Each row is followed by its class.
[  82  -23   29  -97  -45 -253  -89  198 -138 -108 -111  160  341 -218
  -93   36 -120   76  319 -248   24  -13   77    3 -104  320 -130   54
   -5  185   22 -246] -> (151)
[  80  440   18 -272   24  588   17   48 -103  195 -133 -135 -147 -201
  184 -138  259  -74 -287 -241 -227  142 -137 -606  -71  237 -237   35
  168 -210  215   19] -> (151)
[-337  -79 -260  146  357 -351  449 -269  345  203  -90  175 -307 -443
  -49  125   66   47 -130  216 -288 -214  273  -13  187 -209 -133 -148
 -118 -419 -235   12] -> (122)
[ 368   22  -30 -251 -195 -165 -128 -177 -210  336   -1   30   97 -114
   -7  444  -90 -257  183 -376  -96  -80 -460  147  317 -153 -265 -248
 -182  -64    8  197] -> (65)
[-184   41   59 -339 -320  103   -2 -183  -84  336  -45   35  -40 -176
  103 -228   54  103  247  235 -210 -162  345 -264  -80  179 -265 -137
   15   41  301  -50] -> (204)
[-208 -128  -45  253 -113 -426  117  464 -352  -63 -292  342  374 -431
 -100   -5 -152   12  -82 -342  -86  -32  -99  144 -224  317  191   44
   40  153  -70 -306] -> (112)
[  76  187  -37 -375  -76  444  -37   87 -103   16  -48   63 -217 -263
   29   16  243 -294 -186 -404  -12  154 -306 -519  254  156 -124  104
  133    1    0   89] -> (148)
[ -83 -192  -33  131  -79 -286  170  393 -173 -239  -65  164  525 -118
   87  -75 -187   37  191 -134   28  -61   21   53 -143  255 -143  141
   76    3  -98 -111] -> (67)
[-301  -78    7  134  106 -303  309 -228  158   86 -284  181 -380 -320
   16   53  131    4 -263  -12 -144 -180  186  299  103 -127 -278  -66
 -347 -819 -200  182] -> (148)
[-211 -209 -161  141 -152 -128  315  316  -30 -320 -142  174  253  -45
  -13  -74  -83    5   -4 -144   58 -273   95 -103 -204  128 -198  287
  250 -276 -233   -2] -> (67)
[ 402 -102  -57 -279  -34 -240 -144 -111  -83   55   91  159   25  -71
  -46  249  -86 -123  275 -321  -17  -27 -241  286  391 -163    7 -253
 -268 -212   48  127] -> (65)
[-376  154 -122 -280  150 -401  474 -221  208  165 -108  294 -345 -418
 -102   99   95   40  -86  130 -193  -38    9   30  203  -26  -68   41
 -308 -645 -419  137] -> (10)
[-204   29  143  -84 -170  145   32 -159   -4  336   56 -122 -171  109
 -114 -185  208  271  -56  326  181  -96  899  555 -430   61  -37   99
 -201 -490  480   62] -> (151)
[   9 -189 -115  120  -53 -188   73  417 -245 -108  -14  246  171 -182
  -16  109 -160  -26   49 -293  135 -148   73  -21   -6  314   20  106
  125 -224  -11 -246] -> (161)
[-444  -26  -36   85  280 -596  487 -186   93  342 -217  114 -290 -314
 -114   38   61  223 -274  138 -121 -140  270  196   75 -193 -234  -17
 -249 -656 -145   74] -> (204)
[-219  -66  -42  180  -10 -505  103  290 -383 -118 -272  204  535 -316
  -54  -79 -204  103  177 -208 -110 -160    4  -42 -574  156   13  139
  117   15  -49 -293] -> (151)
[-237 -310   34  138  -68 -477  316  425 -389 -174   33  255  509 -276
   92 -144 -168   46  247 -256    4 -178   48 -126 -277  178  -83  165
  -94  -89 -130 -109] -> (220)
[ 149   48  409  244   75 -301  128  -65 -398   15  302 -115   33   17
  166 -246 -299  135  151  100  -63   44  -43   76  207 -234 -387 -146
  -64 -353   53  -44] -> (220)
[-196  -71 -204 -217 -129  146  102    1  131   79   44  -34 -245  100
  -54  117   67  -61  -98  186  -22 -217  533  116   30  168 -216  -92
 -279 -221  271   92] -> (65)
[-456  -20   64   15   84 -394  568 -140  -12  160 -212  141 -403 -388
  -28 -188   86   66 -172  173 -108 -107  191  227   91 -166 -368  248
 -182 -772 -400  -23] -> (204)
[ -44 -194  -56  409 -105 -215  163  262  -70 -170   42  130  151  -31
  -60  208 -146   -7  123 -191  220  -55  104 -100  -19  224 -140  232
   90  -52 -202 -130] -> (161)
[-103 -210   22  -11    1  -87  195  245 -177 -197  119   46  267  -14
   88 -181 -149  110   68  -35  -23 -291   51    4 -208   21 -106  208
  153 -129 -127 -134] -> (115)
[ -73 -173   54  187   23 -169   67  232 -163  -22  -90  128  387 -134
  118  -77 -134  203  238 -137   81 -177  297 -113 -260  303 -103  212
  190  -60  234 -152] -> (112)
[-246 -181   61  317  107 -281 -248 -281 -134 -103 -140   22  376   68
  247  118 -172  -32   76  277 -177  -64   56  303 -437 -249  -93 -262
 -241  149  352  136] -> (122)
[ 267  244  138 -209  -26  544 -132 -109  -67  158   11 -186 -314  -29
   -8  -24  253  -29 -156 -424    8  135  -60 -211   27  112 -186   97
  -78 -166  137   92] -> (122)
[-242   89   84 -156  -84  -68  188 -175   48  215  179 -122  -92   63
 -197 -129  197  184  -93  279  -22 -162  764  436 -415 -105  -57 -148
 -154 -414  152   62] -> (148)
[-115  -91 -207  141 -104   68  -29  100 -254   -8  -57  112  410 -141
   33  151   69  165  -34 -280  -73   18  167   64 -200  250 -113   32
  111   57  221 -165] -> (115)
[ -20  152  409  158 -168 -391 -402 -230 -570  -11  -73  151  212 -257
   64   47 -235  -78  338  122   12  133 -212  222 -413   88  281 -169
 -181 -190  199 -125] -> (226)
[-429 -146    8  157  253 -424  637 -122  247  165 -149  163 -293 -484
   39  -71   76  -15 -229  239 -155 -177  384  348  143 -149 -262   14
 -254 -692 -302  117] -> (122)
[-271  -48 -166 -292  -99  302 -106 -223  -15  237  255 -152 -141  196
 -170 -162  179  203 -186  239  122 -113  747  376  -58    1 -346 -105
 -166 -153  503  182] -> (112)
[ -67 -192   10  306  -19 -251   43  181 -176   14  -32  166  301 -213
   28  184 -143  -17   10 -263  146    9   57  219  -88  304    7  134
  -13  -20  -23  -50] -> (67)
[  35  233  -95 -301   96  460   59  -13  129 -178 -120   12 -140 -151
 -125  258  287 -177 -534 -259  -76   94  -95 -380   84   69   17   24
  196   22  166  206] -> (161)
[ 156  182  330 -107 -112 -131 -165   20 -339  -90  203   -3  175  152
   96 -347 -193  305  378 -235 -135    5 -225 -370  -62  -66 -687  -89
  146  -29 -106 -165] -> (204)
[ -52  117  182 -284 -108 -383   10   76 -423  -29   40  -12  241   86
   94  -41 -293  -40  108  -67 -246    7 -354  -78  145  -74 -540 -179
  -14  295 -154 -152] -> (220)
[  78  -42   12   10  -20  469  121   -6 -198  -95  177  -90 -259 -206
  -49 -157  234  -84 -340 -435  138   16  -34 -418  162  -47 -206  130
   70 -303   66  225] -> (10)
[ -89  -36  -44  197   55 -384 -459 -423 -206  -89  -62  -39  458   86
   63  164 -249   50  154  343 -177   75   56  257 -262  -99  248 -498
    3  454  360 -101] -> (197)
[ 518   43  129 -331 -403  -28 -298 -170 -199  207 -237   24  165  124
   21  712  210 -170  167 -421   87   99 -366  216  360  -21 -183 -317
 -262 -233  358  194] -> (226)
[-420 -197 -134   58  220 -695  635 -132   60  130  -27  208 -262 -467
 -220    1  -23  115 -147   74 -150 -358  187   22  110 -202   -1  -21
 -298 -762 -411   93] -> (197)
[ 166  188   56 -400   40  495 -121  -49  -75    4  -65 -199 -131  -50
   12  -58  112  -70 -350 -400  -96   -1 -263 -485  136  160 -190    9
   74  139  201  179] -> (122)
[  51  172 -190   63  101  426 -117 -125  -85   24    1  -90 -133 -313
 -146  347  191 -216 -586 -358  -88  206  -97 -364  259  181   17 -252
  167  322  319   80] -> (226)
[-285   36   35  -24  122 -466  476  -82   12  218 -136  199 -148 -440
  -28  -52  116   46   -2   19  -58  -14  153  267   73 -104 -354  127
 -274 -783 -350   48] -> (151)
[ -76 -105  284    8 -192 -215  110  306 -328 -239   10  125  311  -63
   58 -133  -33   70  209 -250  107  -60  -18   39 -315  161 -188  227
  -74 -248 -184 -105] -> (115)
[ 197  -34  372  261  122 -279    9  -92 -202   54  369    0 -217   48
   54 -151 -202  223   76 -256  -77   37  -14  159  300 -269 -498 -246
 -244 -335  -57   22] -> (115)
[-279   84  263   14   43 -308  479 -130   80  102 -179  129 -355 -227
  188 -152   69   72  -81   76 -128  -36  296  136  192    4 -588   49
 -162 -869 -216  113] -> (226)
[ 290  203  115 -312  -90  604  -57  -65   19    0   55  -37 -237 -110
   67  148  246 -212 -137 -436  -22  120 -283 -542  239  134 -228  112
   33  -72  100  260] -> (67)
[-310   70 -113  137  151 -379  340 -191   74  236 -103   29 -316 -319
 -219  197   47   60 -245   95 -138  -94  109   62  160  -64 -216 -126
 -308 -357 -271   23] -> (220)
[  26  -14  233  -24 -212 -427 -412 -204 -326   96 -153  175  414 -335
   61  295 -224 -224  438  159   52   23 -459 -107 -117  133  236 -269
 -210  176  179  109] -> (67)
[  87   64  345  -24  -17 -266  -70  -37 -495 -134  175  -60   34    2
   80 -362 -271   84   85 -181 -125   76 -303  -54  139 -156 -387 -118
   22  -33 -178 -210] -> (122)
[  82  195 -187 -366   -1  452 -108   66   34  -21  -49   53 -157 -215
 -239  245  167 -168 -315 -354  -28   35 -226 -480  240  178  -77   15
  187  258  167  142] -> (197)
[-406   25   26 -280   67 -216  679 -176  145  243   36  201 -249 -507
  159 -318   54   32   29  355 -417 -288  344 -122  209 -251 -641  -40
  147 -473 -325   14] -> (10)
[-125 -321  -82  146 -119 -211  205  206 -148 -149 -191  186  222 -349
  117   50 -123 -158  -86 -266  -36 -153  -84  101  135  316  -70   85
  -38  -46 -226  -72] -> (197)
[  -9 -163  233   53 -222    6   -7  256 -260 -164 -112  169  258  -69
  200 -132  -46  126  326 -100   79  -97  268   38 -290  279 -197  218
  -52 -182  259 -138] -> (10)
[-302    3  -11   44   11 -288  368   -2   76   96   29  219 -349 -252
 -194   51  212   21 -112  -76   79  -79  170  200   75 -197 -413   10
 -276 -854 -380  187] -> (115)
[ -27  -67   -4   -2 -122 -274   61  315 -413  -40  -92   97  366  -70
  144   47 -192 -121   35 -401   19   96 -140   26    3  308 -224   74
  -98    4   45  -96] -> (151)
[ 323 -129  -23    3 -230 -284  -39  -89  -56  304 -165  -33   -2   23
  -54  531   -4 -246  212 -261   98  -85 -413   76  296 -168    4 -121
 -327 -135  -44  203] -> (148)
[  62   76   87  111  113 -370  -61 -218 -221   18  340  -63   50  218
  -74  -98 -275  262  164 -224 -162   50   89  243   49 -288 -607 -210
    0   65 -124  -82] -> (226)
[ 108    7  236  -59  -80  -85  -60 -171 -528  -37  119  -61  243   27
  254 -299  -91  171  152 -324 -119  193 -137  266  193 -122 -774  -33
 -208 -278   41   61] -> (220)
[ -50  302  110 -240   27  145   22  -88  -66  -20 -112   36  -43 -237
   -2  306  171 -216 -365 -275 -104  345 -278 -562  171  221   93  -89
   67  388  134  131] -> (10)
[ 393   -5  -18 -213  -44 -259  -24 -100 -193  475  120    5  169 -148
  -63  613   -4 -162  142 -294  -37  -80 -298   76  276 -156   31 -314
 -234  -97  215  145] -> (65)
[ -92  -66  103  144  -80 -502 -229 -155 -290   40 -176  -46  396   66
  144   94 -259  -58  278  307  -44  -53 -151  134 -303  -76  169 -319
 -266  -18  249   48] -> (122)
[-242 -228   29  149  -40 -348  292  223 -268 -106  142  145  217   21
   55  -59 -225   63  -27 -169   72 -141  179  179 -162  116  -65  204
   -2 -232  -91  -75] -> (122)
[-409 -160  -21 -100  104 -425  479 -195  129   31   20  159 -351  -72
   -9  -37   48  118 -219   37  -44 -265  254  135  310 -264 -570  -18
 -137 -808 -341  211] -> (115)
[ 266  -76  125 -173 -276 -406  -59  -44 -179  252 -202   38   43  -30
 -171  321  -80  -28  400  -44   45 -147 -492   82  -60 -125  447   71
 -391  -63  -87  -41] -> (204)
[-121    3  164   81    1 -277 -358 -173 -205  -93  -36   88  323  -45
   59  107 -141  -68   -3  139    3  108  -40  157 -251   29  168 -346
  -77  183  287   98] -> (67)
[-350  -84    8 -410 -129  -25  110 -200   19  194  -16   27 -179   35
  -82 -197   84  136 -222  230  -61 -137  644  401   -9  -72 -293  -84
 -161 -136  342  210] -> (161)
[-296 -228 -242  373 -197 -235  197  202 -306   27  -57   62  375 -152
   78   65  -84  -43 -114  -95   -7   58  -44 -160  -24  183   54   63
  140  311  -70 -171] -> (65)
[-233 -160  -41  283   72 -324  191  202 -118 -265 -133  107  390   -5
   85   43 -210   50   17  -14  -96 -134  148  110 -326  126  -55  133
   10   31   24 -122] -> (112)
[  14   29  195   38   -2 -377  115   47 -255   12  311 -143  127  391
  133 -164 -276   43   43 -345  -35   20 -184   33   49 -202 -709 -114
  -83  -98 -340  122] -> (122)
[-351 -124  -16 -339 -265   35   53 -170 -122    7 -104   63  207   54
  100 -341  -11  279   81  166 -237 -347  627  145 -385   71 -443  -40
   45 -147  429   53] -> (204)
[ 100  -53  288  319   13 -546   51 -151 -317   86  425  -50  174   16
  -60 -120 -260  138  154 -287   14   44 -156  -82  209 -361 -573 -336
   -7  -49 -220  182] -> (197)
[ 256 -175   74  -60 -161 -452  130 -143 -194  211  -22  -40   51 -268
  -28  427 -112 -405  222 -186   79  -88 -450   37  398 -136    0  -99
 -244  -52 -293  105] -> (65)
[ 310   29  -15 -440 -201 -221 -138 -277  -70  263 -127  -46   92  145
   54  413   -2 -257  346  -77  -69  -27 -410  111  165 -176  157 -161
 -329  -30   44  184] -> (112)
[  42  112   -9 -177  -77  292   -5  -65   -8  -40 -194 -128 -205  -26
   29  236   78 -355 -421 -199  -10   74 -278 -430  354   76 -233  -71
   65   82  176  312] -> (67)
[ -40    9  225   -9   22 -298    3  157 -265 -131  217 -105  110  355
   78 -189 -217  147 -115 -109  -73  -31  -17   97   -5 -118 -414 -207
  -94  -63  -33  -59] -> (148)
[-332  -84 -154 -253 -204  202  -41 -257 -108  124  384   39  -41  140
 -177 -361   64  358 -138  205 -146 -242  762  413 -213 -203 -437 -200
   78 -127  349   64] -> (67)
[  23  -63  251  192   -7 -148  -13   73 -223   10  -97  177  321 -218
  196  -30  -32  272  209 -252  -39  113   28  122 -133  262 -233  171
  -93  -97   99 -179] -> (204)
[ -13  151  -10 -175 -225  417   12   71 -117  -28 -202   33 -173 -200
   34  -23  233 -136 -209 -285  149  212 -141 -514  309  372 -135  162
  128 -211  152  109] -> (122)
[ -71  -90  197  195 -154 -311  196  230 -310   97 -141   17  159 -192
   46 -112 -174   -3   74 -161   12 -187  -34  151 -294  160    7  210
  -66 -251 -177 -130] -> (148)
